Here is a tiny trained network, its code and every weight. The questions are about switching its units off for an input and a class, where a switched-off unit gives its printed mean instead of its output.

import numpy as np


def w(rows, s, z=0):
    codes = np.array(rows[::2]) - 128.0
    scale = np.full(codes.shape[1], s)
    scale[-1] = z or s
    return codes * scale


def f(y):
    return np.maximum(y, 0)


def log_softmax(a):
    a = a - a.max(-1, keepdims=True)
    return a - np.log(np.exp(a).sum(-1, keepdims=True))


def net(x, mask):
    res = np.array(x, float).reshape(1, 7) / 4 @ E
    y = f(res @ A[0][:, :-1].T + A[0][:, -1])
    res = res + np.where(mask, y, B[0][:, -1]) @ B[0][:, :-1]
    return log_softmax(res[-1] @ U[:, :-1].T + U[:, -1])


A, B = {}, {}
E = w([
[123,141,170,106,141,140,85,92,104,126,163],'x0',
[145,18,54,56,114,131,64,157,97,40,117],'x1',
[121,128,128,151,136,140,141,149,126,108,110],'x2',
[187,69,170,156,97,108,163,27,104,91,108],'x3',
[112,120,107,177,138,90,114,135,125,98,133],'x4',
[170,118,95,68,152,93,181,87,133,183,141],'x5',
[110,86,49,185,143,254,157,92,141,205,131],'x6',
],0.0094)
A[0] = w([
[99,196,233,175,129,82,172,142,133,160,128,253],'n0',
[151,136,123,146,124,151,120,163,75,254,99,7],'n1',
[170,212,118,84,100,90,86,192,146,141,122,171],'n2',
[60,159,156,148,173,104,117,169,153,210,170,161],'n3',
[162,67,119,147,53,165,128,135,101,88,136,189],'n4',
[49,129,26,166,130,176,159,171,158,168,181,254],'n5',
[131,109,125,164,129,89,139,79,155,114,147,234],'n6',
[130,188,177,143,136,74,141,175,146,129,159,81],'n7',
],0.0083,0.0024)
B[0] = w([
[158,150,178,193,158,75,193,165,134,216,2,239],'n0',
[123,106,139,169,163,123,123,74,121,56,94,174],'n1',
[107,84,70,78,189,71,132,121,32,136,182,196],'n2',
[94,159,93,150,204,167,93,60,61,120,8,198],'n3',
[176,135,97,132,105,89,119,168,57,168,111,196],'n4',
[138,169,144,131,203,183,35,86,139,150,119,254],'n5',
[161,64,164,132,88,155,121,170,133,177,106,181],'n6',
[187,153,84,142,108,86,109,111,89,158,140,183],'n7',
],0.0088,0.01)
U = w([
[152,114,76,131,116,122,137,127,38,166,99,227],'0',
[78,173,122,136,187,162,158,77,157,101,122,3],'1',
[113,125,102,55,154,95,112,169,85,65,161,155],'2',
[141,91,91,105,181,172,76,149,194,117,162,233],'3',
[183,139,173,135,114,76,163,137,154,124,111,161],'4',
[159,124,150,185,86,187,157,64,159,172,134,97],'5',
[138,73,137,68,1,61,147,108,105,59,125,103],'6',
],0.0089,0.0024)

Each question gives the input, the list of numbers given to net, and the class t.
The units are the neurons (one row each of A and B). Each row of codes is followed by its name. A weight is (code - 128) times the scale printed after its matrix; where a second scale follows, it is the last column's (A, B and U).
mask holds one flag per neuron, in row order. A switched-off neuron (its flag False) gives its mean, the last column of its row in B, instead of its output. The means were averaged over made-up inputs and are rounded, as every weight is.
A unit's drop is (log p(t) with every unit on - log p(t) with that unit switched off) / (log p(t) with every unit on - log p(t) with every unit switched off).
The circuit of an input: a set's keep is (log p(t) with only the set's units on - log p(t) with every unit switched off) / (log p(t) with every unit on - log p(t) with every unit switched off). Starting from all 8 units, units are removed one at a time, each time the one whose removal leaves the highest keep (on an exact tie, the one counted first), for as long as the keep stays at least 0.8.
circuit, biggest first: the units of the circuit, biggest drop first
most important unit: the unit with the biggest drop
k most important neurons: the k neurons with the biggest drops, biggest first
input [0,5,-2,-7,-3,4,2], class 3: circuit, biggest first : [n5; n0]
input [-7,5,-4,7,6,-5,-3], class 6: circuit, biggest first : [n5; n0]
input [6,-8,2,-2,-7,8,4], class 1: most important unit : n3
input [6,-7,3,-2,-8,0,3], class 1: circuit, biggest first : [n3; n1]
input [2,4,-5,-5,3,-4,4], class 3: circuit, biggest first : [n5; n0]
input [-6,-7,0,-4,8,7,6], class 1: circuit, biggest first : [n3; n5]
input [6,4,3,-3,0,2,5], class 3: circuit, biggest first : [n0; n5]
input [-2,1,4,-1,0,-1,-2], class 2: circuit, biggest first : [n0; n6; n3]
input [1,4,-6,2,5,7,-1], class 6: circuit, biggest first : [n5; n0; n3]
input [-5,0,6,3,-2,6,7], class 5: circuit, biggest first : [n2; n3]
input [6,-4,-6,6,-6,1,0], class 4: 2 most important neurons : [n5; n0]
input [6,0,-2,-8,-6,-7,1], class 1: circuit, biggest first : [n3; n4]
input [-5,1,-5,2,-4,0,-7], class 6: circuit, biggest first : [n5; n3]
input [1,1,-1,-4,1,-4,5], class 3: circuit, biggest first : [n5]
input [3,-2,5,-8,6,-3,-4], class 0: circuit, biggest first : [n7; n3]
input [-8,1,1,-3,5,3,1], class 3: 2 most important neurons : [n0; n5]
input [3,-8,-3,-1,-8,4,-8], class 0: 3 most important neurons : [n2; n3; n7]
input [-8,-8,-7,0,-1,-6,5], class 1: 3 most important neurons : [n3; n5; n1]
input [0,-6,2,-4,-8,5,-7], class 0: 3 most important neurons : [n2; n3; n7]
input [3,4,-8,-2,-4,7,6], class 3: most important neuron : [n0]
input [-3,8,-7,-6,-5,1,5], class 3: 2 most important neurons : [n5; n0]
input [5,-1,5,-7,-5,8,7], class 1: 2 most important neurons : [n3; n1]
input [0,1,-2,7,8,-6,0], class 6: 3 most important neurons : [n5; n0; n3]
input [-5,3,-3,5,-6,4,-1], class 6: 2 most important neurons : [n5; n0]
input [-8,-3,5,-1,2,-4,-8], class 0: 2 most important neurons : [n2; n7]
input [1,1,-5,3,-7,-7,-5], class 6: 2 most important neurons : [n5; n3]
